Here is a tiny trained network, its code and every weight. The questions are about switching its units off for an input and a class, where a switched-off unit gives its printed mean instead of its output.

import numpy as np


def w(rows, s, z=0):
    codes = np.array(rows[::2]) - 128.0
    scale = np.full(codes.shape[1], s)
    scale[-1] = z or s
    return codes * scale


def f(y):
    return np.maximum(y, 0)


def log_softmax(a):
    a = a - a.max(-1, keepdims=True)
    return a - np.log(np.exp(a).sum(-1, keepdims=True))


def net(x, mask):
    res = np.array(x, float).reshape(1, 7) / 4 @ E
    y = f(res @ A[0][:, :-1].T + A[0][:, -1])
    res = res + np.where(mask, y, B[0][:, -1]) @ B[0][:, :-1]
    return log_softmax(res[-1] @ U[:, :-1].T + U[:, -1])


A, B = {}, {}
E = w([
[134,94,145],'x0',
[133,89,146],'x1',
[58,1,21],'x2',
[176,193,27],'x3',
[46,198,182],'x4',
[155,101,144],'x5',
[79,122,151],'x6',
],0.0089)
A[0] = w([
[248,174,128,130],'n1',
[95,134,191,97],'n2',
[146,186,139,175],'n3',
[123,190,88,253],'n4',
[179,42,56,189],'n5',
[133,124,126,93],'n6',
[175,177,129,107],'n7',
[97,183,118,219],'n8',
[167,34,30,237],'n9',
[82,138,137,205],'n10',
],0.014,0.0066)
B[0] = w([
[233,76,44,209],'n1',
[104,147,149,157],'n2',
[157,114,18,182],'n3',
[2,117,71,198],'n4',
[123,44,62,226],'n5',
[132,116,195,128],'n6',
[177,76,78,172],'n7',
[97,126,63,178],'n8',
[95,48,78,252],'n9',
[103,88,159,162],'n10',
],0.0081,0.017)
U = w([
[29,155,122,110],'0',
[113,100,253,47],'1',
[186,162,105,1],'2',
[128,59,90,226],'3',
],0.013,0.0039)

Each question gives the input, the list of numbers given to net, and the class t.
The units are the neurons (one row each of A and B). Each row of codes is followed by its name. A weight is (code - 128) times the scale printed after its matrix; where a second scale follows, it is the last column's (A, B and U).
mask holds one flag per neuron, in row order. A switched-off neuron (its flag False) gives its mean, the last column of its row in B, instead of its output. The means were averaged over made-up inputs and are rounded, as every weight is.
A unit's drop is (log p(t) with every unit on - log p(t) with that unit switched off) / (log p(t) with every unit on - log p(t) with every unit switched off).
The circuit of an input: a set's keep is (log p(t) with only the set's units on - log p(t) with every unit switched off) / (log p(t) with every unit on - log p(t) with every unit switched off). Starting from all 10 units, units are removed one at a time, each time the one whose removal leaves the highest keep (on an exact tie, the one counted first), for as long as the keep stays at least 0.8.
units of the circuit, in order: the units of the circuit, biggest drop first
k most important neurons: the k neurons with the biggest drops, biggest first
drop of u: that unit's drop, to one decimal
input [2,-7,-5,-4,-4,-3,0], class 2: units of the circuit, in order : [n9; n5]
input [-3,-4,-7,-3,0,7,1], class 2: most important neuron : [n9]
input [6,-3,8,-3,8,4,8], class 0: units of the circuit, in order : [n1; n5]
input [-1,3,-7,-7,7,6,-7], class 2: units of the circuit, in order : [n3; n9; n5]
input [-1,-1,-6,0,-3,-7,0], class 2: 3 most important neurons : [n9; n5; n10]
input [-6,-6,-3,-4,-2,-6,3], class 0: 3 most important neurons : [n1; n5; n9]
input [2,3,-8,-6,8,2,6], class 1: 2 most important neurons : [n4; n9]
input [8,-7,-4,-2,2,-8,-2], class 0: drop of n5 : 0.3
input [-3,-2,-7,-2,-3,1,3], class 2: drop of n5 : 0.4
input [-8,2,-5,-2,2,7,8], class 0: drop of n9 : 0.1
input [-2,-7,-8,-5,0,-6,-8], class 2: drop of n5 : 0.8
